Each row has two labels, one from each of two sets.
[ 15  32 -17   5 -23  71  -1 -13  36  32  -2  -3  -3 -20  26   4  -9 -12
  30  32 -22  -9   5  11  -5  10 -27  23   1  44  25 -34 -20  13   2   6
  12  -4  20  -1 -26   3  29  48  29  16  -7  22 -17 -20  21]	Bh Ct
[ 16  29  20  -7 -17  49   4  -2  50  20  29  -9   7   0  10   5  -4   7
  29  40  -7   7  -5   2  -2  25 -22  23  22  63  23   5  -9  -6   0 -38
 -15   2  37 -34  -7  -1  30  31  16   1  -1  22 -16   3  21]	Gg Ct
[-21   2 -20  -3 -12  21   8 -20  37  20   7  -2 -11 -11  33 -11  -8 -11
  21  12 -18  -9  10  35 -24   2 -29   7  -5  22   9 -10   9   7  -8  -5
   6  -1  38  28 -28  16  46   9  21  12  -9   0  -8 -16  12]	Bh Ct
[  4  19 -11   1 -32  44  16 -22  56  19  22  -6   4 -12  35  -5 -36   0
  45  28 -11   4   1  33 -12  15 -38  25  13  66  21   7 -10 -20   0 -24
 -10   6  34  16 -26  15  48  24  31  20  -8  20 -13 -17  13]	Bh Ct
[ 15  23 -24  -1 -28  58 -10  -7  14  23  -1  -2   1 -14  16   2 -18  -5
  28  26 -16   2   5  19   2  11 -29  18  15  31  22 -23 -10  -9   8  -6
  -1   3   5  -9 -15  -3  16  34  21  11  -5  22 -15   5  15]	Bh Ct
[  5  34  24  -4 -13  38  10   2  66  19  35 -11   7  -7  33   2 -11   4
  17  32 -11   7  -8  -4 -14  17 -32  30  26  59  28  -9 -33  -6  10 -32
  -5   4  49  -2 -16 -17  41  40  11   8   0  29 -19 -14  30]	Gg Ct
[ -5  21   8  -3  -3   0 -11   5  34   9   5  11 -20   6   8 -11  -4 -21
 -27   6 -33  -3  35   5 -32  -6 -25  -1  17  40  28 -28 -49  10  23   8
 -45  12  26  15 -11 -19 -34   1  -7   4  -5 -12 -18 -19 -18]	Lz Zr
[ 19  29 -16   0 -28  48  14 -12  39  17  19  -2   3  -8  30  -7 -36 -10
  41  24 -13  -3  -5  22 -10  16 -25  23  28  42  28  -5 -25 -20   5 -28
  -5  14  12 -10  -6  10  26  27  27   7   1  15 -17  -7   8]	Bh Ct
[ -2  28   6   4 -35  99 -24   6  13   4 -16  -4  -1 -27  21   9   0 -25
   6  23 -21  18   2  24   5  -8 -19  13  -4  39  18 -61  -3  17  -7   4
 -15 -22  18  -6 -28   5  -3  19  10  37  -4  37  -8  -8  -3]	Gg PM
[ 16  28 -17   1 -33  53   3 -34  37  15  -3   1  -8 -14   5   7 -29  -5
  39  38 -21  -5  24  28   5   7 -28  14 -15  77  25 -23 -29   7   1   8
 -45  10  25 -16 -22  28   3  21  32  16  -2  10 -19 -12  -9]	Lz Ct
[ -6   6  17  -1   1  11   7   2  39  30  26  -8   4 -10  16   0  22  16
  20  20  -5   5 -16  -9  -2  16 -23  16  11  26   2   6   3   4  -3 -21
  37 -10  37  13 -20 -14  58  46   4   2  -6  17   3   2  53]	Gg Ct
[ -1  27  40  -1  -6  41  15  -2  64  12  34 -14   6  -6  33 -11   9  -6
   7  25 -19  -6  -8  -4 -19  14 -11  15  18  39  14 -14 -21  16  -3 -42
  -4  -7  56 -14 -11   2  36  19  16   6  -4  12 -15 -11  15]	Gg Ct
[ 25  16 -53   4 -29  38 -18  14 -39   0 -23   4  32 -21  26   9 -45  -9
  30 -14  30  20 -39  26  21   0 -13  29  30 -31   8 -13  20 -47  11  10
  56 -11 -62  30 -12 -20  22  39   3  23  -8  60  13  15  25]	Ld PM
[ 40  31  -3  -7 -29  16 -39  13   5   5  -5   6   4  -1 -30  12 -28  15
   3  13   9  44  26  14  11  12 -45  20  56  75  31  20 -24 -41  31  -1
 -53  28 -26 -16 -12 -38 -36  22 -19   1  11  17  -7  11  -9]	Lz JP
[  2  36  -6  -6 -25  51 -12 -11  71  54  26   3  -3  -8  29   1 -23  11
  21  41 -36   6  15  11 -27  11 -54  28   5  89  36 -38 -38   8  13  -6
 -20  13  68  11 -43 -16  55  54  26   8  -7  36 -17 -13  40]	Gg Ct
[ 10  30  -1  -1 -23  48  29 -15  56  21  34 -10  16 -12  47  -2 -46   3
  33  25 -16 -17 -24   3 -23  15 -12  27  -5  43  18 -16 -25 -10  -1 -35
  -1   2  40 -13   2   5  43  29  32  10  -2  26 -14 -11  18]	Bh Ct
[-22  20  33   1 -21  28  -4  -4  64  11  30 -13   3  -4  36  -8   0   0
   3  15 -15  27  -9  18 -30   3 -30  22  18  64  15  -1   1  -7  -2 -29
 -16 -11  69  24 -32  -3  61   8   7  23  -5  30   1 -27  13]	Gg Ct
[ 26  32  -3  -7 -19  23 -29  22  11  -6  -2  -2   5   7  10  -8 -21 -12
   9  -4   6  18  -1   3  -2   9 -23  18  68  20  35  -2 -33 -33  31 -17
 -14  30 -32   4   4 -34 -13  17  -4   7   1  19  -9  13   0]	Gg JP
[  2  32  -5   2 -28  74 -14  17   5  -5  -4  -8  16 -14  48  -6 -24 -30
   6   0  -6  10 -22  17 -11  -3 -16  25  30   0  17 -47 -10 -13   8 -17
  10 -15  -3  14  -4 -17   1  15   7  32 -10  38   2  -6   2]	Bh PM
[ 11  32 -23  -8 -32  35 -11 -17  70  57  38   1  14  -7  33   3 -66  24
  18  36 -23  17  -1   6 -38  14 -48  40   6  96  34 -30 -42 -19  23   0
 -30  22  59  14 -33 -35  54  52  25  12 -10  45 -15 -11  40]	Gg Ct
[-13  23  42  -7  -8  41 -11  13  66  40  43 -12   1  -1  20  -5  10  11
  -2  32 -21   7   7 -13 -28  19 -32  20  21  65  24 -23 -25  14   7 -31
  -4   2  74  -4 -30 -24  51  40  15   5  -5  30  -9  -4  41]	Gg Ct
[ 22  37 -19  -2 -34  35  12 -18  59  15  23  -8  16  -6  40   2 -58   8
  50  24   7  17 -13  27  -9  17 -37  36  25  59  36  14 -21 -42  13 -24
  -7  17  17   5 -12  -1  53  34  27  14   0  32 -11  -8  11]	Ld Ct
[ 29  39 -18  -1  -4  12  15  15  26  -7   3   0  -5  16  39 -28 -23 -44
  27 -10  -7 -35   1   2  -6   1  -3   9  71 -17  42  -9 -65 -11  30 -31
  19  25 -31   6  18  -9 -10  10  33   0  -3 -10 -27   0  -5]	Ld Zr
[ 13  26 -18   2 -17  38  30 -25  53  22  20  -5  15 -19  40   8 -45   4
  35  37 -16 -10  -9   0  -7   7 -18  31 -20  51  16 -17 -30  -4   2  -8
   7  -3  39   1 -10   4  45  42  30   7   0  23 -12 -17  22]	Bh Ct
